Below is a small trained network, with its code and all its weights. Each question gives an input and a class and asks what happens when units are switched off, that is, made to give their printed mean instead of their output.

import numpy as np


def w(rows, s, z=0):
    codes = np.array(rows[::2]) - 128.0
    scale = np.full(codes.shape[1], s)
    scale[-1] = z or s
    return codes * scale


def norm(h):
    return h / np.sqrt((h * h).mean(-1, keepdims=True) + 1e-5)


def f(y):
    return np.maximum(y, 0)


def log_softmax(a):
    a = a - a.max(-1, keepdims=True)
    return a - np.log(np.exp(a).sum(-1, keepdims=True))


def net(x, mask):
    res = np.array(x, float).reshape(1, 7) / 4 @ E
    u = 0
    for l in range(4):
        y = f(norm(res) @ A[l][:, :-1].T + A[l][:, -1])
        res = res + np.where(mask[u : u + 10], y, B[l][:, -1]) @ B[l][:, :-1]
        u += 10
    return log_softmax(norm(res)[-1] @ U[:, :-1].T + U[:, -1])


A, B = {}, {}
E = w([
[243,193,209,12],'x0',
[127,126,130,128],'x1',
[100,243,155,203],'x2',
[185,145,2,103],'x3',
[129,126,127,129],'x4',
[129,131,128,130],'x5',
[198,89,161,183],'x6',
],0.0077)
A[0] = w([
[180,92,38,112,50],'L0N0',
[220,25,189,201,1],'L0N1',
[151,108,164,64,77],'L0N2',
[127,205,141,154,195],'L0N3',
[105,75,125,157,88],'L0N4',
[84,48,127,139,87],'L0N5',
[51,32,246,100,20],'L0N6',
[108,63,106,159,79],'L0N7',
[5,119,136,6,100],'L0N8',
[197,133,125,195,129],'L0N9',
],0.015,0.0024)
B[0] = w([
[67,118,114,60,239],'L0N0',
[116,250,85,167,241],'L0N1',
[192,91,168,139,206],'L0N2',
[82,109,155,132,214],'L0N3',
[160,120,131,156,193],'L0N4',
[157,98,136,158,218],'L0N5',
[76,85,97,28,254],'L0N6',
[167,93,139,153,209],'L0N7',
[144,235,82,181,230],'L0N8',
[87,182,128,97,194],'L0N9',
],0.024,0.0066)
A[1] = w([
[72,163,187,169,3],'L1N0',
[150,170,176,153,116],'L1N1',
[145,78,149,153,95],'L1N2',
[199,126,160,120,137],'L1N3',
[212,127,206,99,161],'L1N4',
[143,101,50,60,113],'L1N5',
[75,111,165,55,125],'L1N6',
[223,151,39,98,103],'L1N7',
[135,102,157,147,53],'L1N8',
[10,89,163,81,166],'L1N9',
],0.013,0.0029)
B[1] = w([
[167,146,213,154,187],'L1N0',
[158,121,97,75,175],'L1N1',
[165,110,99,116,140],'L1N2',
[170,121,104,182,162],'L1N3',
[241,46,18,108,190],'L1N4',
[60,131,184,67,253],'L1N5',
[75,79,110,85,219],'L1N6',
[50,162,251,191,247],'L1N7',
[106,122,90,140,132],'L1N8',
[124,105,102,50,254],'L1N9',
],0.014,0.0063)
A[2] = w([
[66,102,187,132,135],'L2N0',
[103,78,202,122,56],'L2N1',
[88,49,103,194,119],'L2N2',
[96,88,238,143,110],'L2N3',
[152,84,172,137,4],'L2N4',
[154,86,166,143,27],'L2N5',
[248,55,169,149,230],'L2N6',
[104,74,197,126,25],'L2N7',
[153,83,111,155,167],'L2N8',
[108,58,125,223,102],'L2N9',
],0.013,0.0014)
B[2] = w([
[126,84,197,136,255],'L2N0',
[81,168,136,201,193],'L2N1',
[249,90,74,45,201],'L2N2',
[70,54,151,200,198],'L2N3',
[159,177,126,135,145],'L2N4',
[129,195,136,113,146],'L2N5',
[247,112,129,190,225],'L2N6',
[101,164,160,155,182],'L2N7',
[170,179,122,147,165],'L2N8',
[234,50,113,116,198],'L2N9',
],0.013,0.0047)
A[3] = w([
[92,161,199,104,62],'L3N0',
[242,85,155,126,23],'L3N1',
[184,230,225,53,102],'L3N2',
[95,173,171,150,111],'L3N3',
[254,138,205,66,109],'L3N4',
[172,106,123,104,45],'L3N5',
[5,166,181,185,86],'L3N6',
[34,146,152,75,232],'L3N7',
[133,242,53,156,6],'L3N8',
[165,79,120,220,28],'L3N9',
],0.0089,0.0012)
B[3] = w([
[126,43,114,167,190],'L3N0',
[163,57,191,200,191],'L3N1',
[91,67,13,215,195],'L3N2',
[118,130,113,190,174],'L3N3',
[109,29,75,142,192],'L3N4',
[142,105,124,133,152],'L3N5',
[235,132,251,138,233],'L3N6',
[129,56,97,93,254],'L3N7',
[141,248,187,125,179],'L3N8',
[169,108,102,151,164],'L3N9',
],0.011,0.0075)
U = w([
[84,93,168,38,165],'0',
[249,78,125,146,70],'1',
[131,240,162,158,10],'2',
[118,90,209,127,254],'3',
],0.013,0.00072)

Each question gives the input, the list of numbers given to net, and the class t.
The units are the neurons (one row each of A and B). Each row of codes is followed by its name. A weight is (code - 128) times the scale printed after its matrix; where a second scale follows, it is the last column's (A, B and U).
mask holds one flag per neuron, layer by layer. A switched-off neuron (its flag False) gives its mean, the last column of its row in B, instead of its output. The means were averaged over made-up inputs and are rounded, as every weight is.
A unit's drop is (log p(t) with every unit on - log p(t) with that unit switched off) / (log p(t) with every unit on - log p(t) with every unit switched off).
The circuit of an input: a set's keep is (log p(t) with only the set's units on - log p(t) with every unit switched off) / (log p(t) with every unit on - log p(t) with every unit switched off). Starting from the 12 units with the biggest drops (on a tie, the unit counted first), units are removed one at a time, each time the one whose removal leaves the highest keep (on an exact tie, the one counted first), for as long as the keep stays at least 0.8.
units of the circuit, in order: the units of the circuit, biggest drop first
unit that matters most: the unit with the biggest drop
k most important neurons: the k neurons with the biggest drops, biggest first
k most important neurons of layer l: the k neurons of layer l with the biggest drops, biggest first
drop of u: that unit's drop, to one decimal
input [7,8,-6,-8,-1,-2,5], class 0: most important neuron	(L0N6)
input [-8,6,-3,-6,-5,5,2], class 1: 4 most important neurons	(L0N5, L0N7, L0N0, L0N4)
input [-2,0,-7,1,-2,2,-4], class 3: 4 most important neurons	(L1N7, L0N1, L0N8, L0N0)
input [2,4,-6,-1,1,-3,-4], class 3: 3 most important neurons	(L0N1, L1N7, L0N6)
input [5,-4,3,-5,7,2,4], class 0: 2 most important neurons	(L0N8, L1N7)
input [5,-6,-8,6,2,5,7], class 3: 4 most important neurons	(L1N7, L0N8, L0N6, L0N0)
input [-1,5,-8,5,-7,4,-3], class 3: 2 most important neurons	(L0N6, L1N7)
input [1,7,8,4,3,-6,-6], class 3: 4 most important neurons	(L0N3, L0N1, L0N6, L0N0)
input [1,-6,-8,1,4,-4,-1], class 3: 3 most important neurons	(L1N7, L0N8, L0N2)
input [-8,8,-1,8,-6,7,3], class 0: 4 most important neurons	(L0N0, L0N8, L0N2, L1N5)
input [-4,-1,4,-6,1,-2,3], class 0: 2 most important neurons	(L0N6, L1N9)
input [-5,5,6,-1,-8,2,-6], class 2: 2 most important neurons of layer 1	(L1N5, L1N7)
input [2,6,-7,4,-6,3,-4], class 3: 2 most important neurons of layer 1	(L1N7, L1N9)
input [-3,6,-4,7,5,-2,3], class 0: unit that matters most	L0N0
input [2,-6,3,6,-7,0,6], class 0: 2 most important neurons of layer 0	(L0N8, L0N0)
input [5,2,-2,5,-8,5,8], class 2: 2 most important neurons	(L0N1, L0N6)
input [-2,-2,0,-7,0,-5,5], class 0: 2 most important neurons	(L0N6, L0N8)
input [-7,1,-1,-6,0,-5,2], class 1: units of the circuit, in order	(L0N0, L2N2)
input [3,7,-8,1,6,7,4], class 3: 4 most important neurons	(L1N7, L0N2, L0N1, L0N8)
input [-2,7,-1,-4,-3,-2,-8], class 2: unit that matters most	L0N8
input [-3,-5,-8,-6,-5,4,8], class 2: 3 most important neurons	(L0N1, L0N0, L1N9)
input [3,-1,2,-1,6,1,-2], class 1: 2 most important neurons of layer 0	(L0N6, L0N1)
input [7,8,3,-8,-8,-4,-1], class 0: 3 most important neurons of layer 0	(L0N6, L0N7, L0N5)
input [-8,4,8,-1,1,3,-7], class 1: 2 most important neurons of layer 0	(L0N1, L0N6)
input [-2,2,3,-5,-5,-7,7], class 2: 2 most important neurons of layer 0	(L0N1, L0N0)
input [8,3,-5,-1,-8,6,-6], class 1: 2 most important neurons of layer 0	(L0N2, L0N1)
input [2,-7,-5,-5,8,0,8], class 2: units of the circuit, in order	(L0N1)
input [-8,-7,-1,-7,8,-3,-8], class 1: 2 most important neurons of layer 2	(L2N2, L2N9)
input [0,-2,5,5,5,-6,6], class 2: drop of L1N5	0.2
input [3,-5,-7,8,8,-2,1], class 0: drop of L0N5	0.0
